[-0.61 -0.20  0.97 -2.03  0.04 -0.11  1.60  0.53  0.08  0.10  1.75 -0.36
  0.21 -0.36  0.22 -0.36 -0.17  0.12  0.66 -2.41 -0.30  0.32  5.79  0.43
  0.39 -0.63] : Gr
[ 0.97  1.44  0.66 -1.08 -0.65 -1.29  3.29  0.38  0.00  0.09  1.75 -2.39
  1.49 -0.14  0.28 -0.45  0.26  1.21  0.07 -0.11 -2.41  0.10  1.93 -0.19
  0.11  0.30] : Ff
[-0.40  1.11  1.37 -1.96 -1.75 -0.89  2.69  2.75  0.61  0.92  2.30 -2.73
 -0.69 -0.04  0.07 -0.93  1.04  1.21  0.43 -0.32 -1.73  0.37  1.69  1.41
  0.23 -0.70] : Ff
[-0.22  0.58  1.61 -2.74 -0.21 -0.11  2.66  0.64 -0.22  1.13  1.48 -3.59
  0.56  0.66  0.16  0.29 -0.30 -0.38  0.44 -1.84 -0.94  0.39  4.95  1.65
  0.64 -1.01] : Ff
[-0.26  0.99  1.45 -1.37 -0.34 -0.71  1.98 -0.35 -0.25  0.14  1.42 -1.88
 -0.47  0.73  0.76 -0.12 -0.38  0.30  0.28 -0.77 -1.02  0.26  2.41  0.68
  0.13  0.02] : Gr
[-0.31  0.84  0.85 -0.89 -0.44 -0.94  2.15  1.49  0.39 -0.06  1.75 -2.18
 -0.32 -0.12  0.87 -0.87  0.30  0.19 -0.16 -0.50 -0.75  0.77  1.42  0.82
 -0.21 -0.31] : Gr
[ 0.41  2.04  0.57 -2.44 -0.66 -0.14  3.01  2.87  0.31 -0.41  1.79 -2.47
 -0.38  0.59 -0.35 -0.15 -0.69  0.12 -0.08  0.85 -1.40  0.07  0.40  1.37
  0.71 -0.47] : Gr
[ 0.20  0.89 -0.39 -2.80  0.25 -0.09  2.30  1.74  0.29  0.96  3.76  0.26
 -0.23  0.76 -1.14 -0.77  0.81  1.78  0.79 -1.20 -1.25 -0.18  6.05  0.85
  0.32 -0.47] : Ff
[ 1.20  1.31  1.48 -1.84 -0.01 -0.51  3.32  2.52 -0.04  0.85  2.63 -1.16
  0.13  0.56  0.25 -1.23  0.53  1.31 -0.12  0.71 -1.84 -0.13  3.05  0.86
  0.37  0.03] : Ff
[ 0.57  1.06  1.07 -0.90  0.24 -0.80  1.43  1.21  1.07  0.28  1.56 -1.70
 -0.98 -0.14  1.12 -0.07  0.62  1.46 -0.79 -0.95 -0.59 -0.23  1.67  1.03
  0.66 -0.11] : Ff
[ 0.21  3.41  0.87 -1.40 -0.15 -0.52  0.88  1.35  0.53  0.23  2.41 -1.15
 -0.36  0.47  1.59 -0.34  0.94  0.70 -1.13 -0.83 -1.35 -0.60  2.16  0.79
 -0.81 -0.74] : Gr
[-0.59  1.22  0.68 -1.82  0.16 -0.07  1.93  0.69 -0.20  0.23  1.61 -2.33
 -0.29  0.34  1.16 -0.03 -0.20 -0.40  2.08 -1.22 -0.84  0.42  3.71  0.17
  0.26 -0.72] : Ff
[-3.68 -3.89  0.11  2.18 -0.92 -0.15  5.77  1.82 -1.32 -0.62 -4.81 -8.32
 -1.01 -0.85  2.16  0.20 -1.63 -0.98  2.92 -1.37  1.53  1.42 -7.95  1.51
  1.09 -0.03] : Gr
[ 1.23  1.10  0.60 -1.92 -0.92 -0.72  4.41  3.30 -0.15  0.81  2.86 -2.14
 -0.31  0.25  0.37 -0.28  0.79  1.28  0.20  0.22 -2.03  0.35  3.29  2.50
 -0.12 -0.02] : Ff
[-0.95  0.48  0.83  0.16  0.09 -0.54  2.94  1.47 -0.70  0.31  0.20 -5.21
 -1.07 -0.15  0.03 -0.32 -1.27  0.94  1.17 -0.76 -1.00  0.73 -0.96  1.24
  0.66  0.31] : Gr
[-6.00 -0.12  0.82 -4.48  0.31  1.66  1.32  0.75  0.61  1.50  5.13  4.64
  0.34  0.53 -0.59 -1.14  0.84  0.55 -0.49 -0.25 -0.66 -0.12  8.32  0.14
 -0.09 -0.92] : Ff
[-0.47 -0.69  0.54 -0.90 -0.01 -0.27  3.20  1.37 -0.20 -0.04 -1.91 -2.87
  0.44  0.25 -0.16 -0.35 -0.66 -0.14  0.39  0.17 -1.42  0.92  2.36  0.68
  0.59 -0.30] : Gr
[-0.43  0.56  0.26  0.26 -0.09 -0.13  0.55  0.62  0.37  0.01 -0.18 -0.52
  0.34 -0.14 -1.92 -0.23  0.87  0.18  0.22 -1.10 -0.95  0.03  2.72  0.46
 -0.04 -0.46] : Ff
[-0.63  2.31  0.68 -1.43  0.19 -0.40  1.32  0.59 -0.26 -0.48  1.20 -1.68
 -0.27  2.02  0.25 -0.48  0.06  0.16 -0.48 -1.47 -1.80 -0.32  3.18  1.48
 -0.63  0.07] : Ff
[-0.37  1.60  1.20 -1.14 -0.35 -0.19  3.81  1.40  0.33  0.72  0.63 -2.43
  0.48  0.18  0.04 -0.38  0.32  0.81  0.22 -0.35 -1.20 -1.63  1.28  1.10
 -0.41 -0.50] : Gr
[-0.91  1.27  1.27 -0.03 -0.01 -0.65  2.66  1.47  0.48  0.68  1.02 -3.63
 -0.60  0.28  0.51 -0.21  0.91  0.20  0.44 -1.21  0.06  0.32  1.36  0.70
 -1.11 -0.59] : Ff
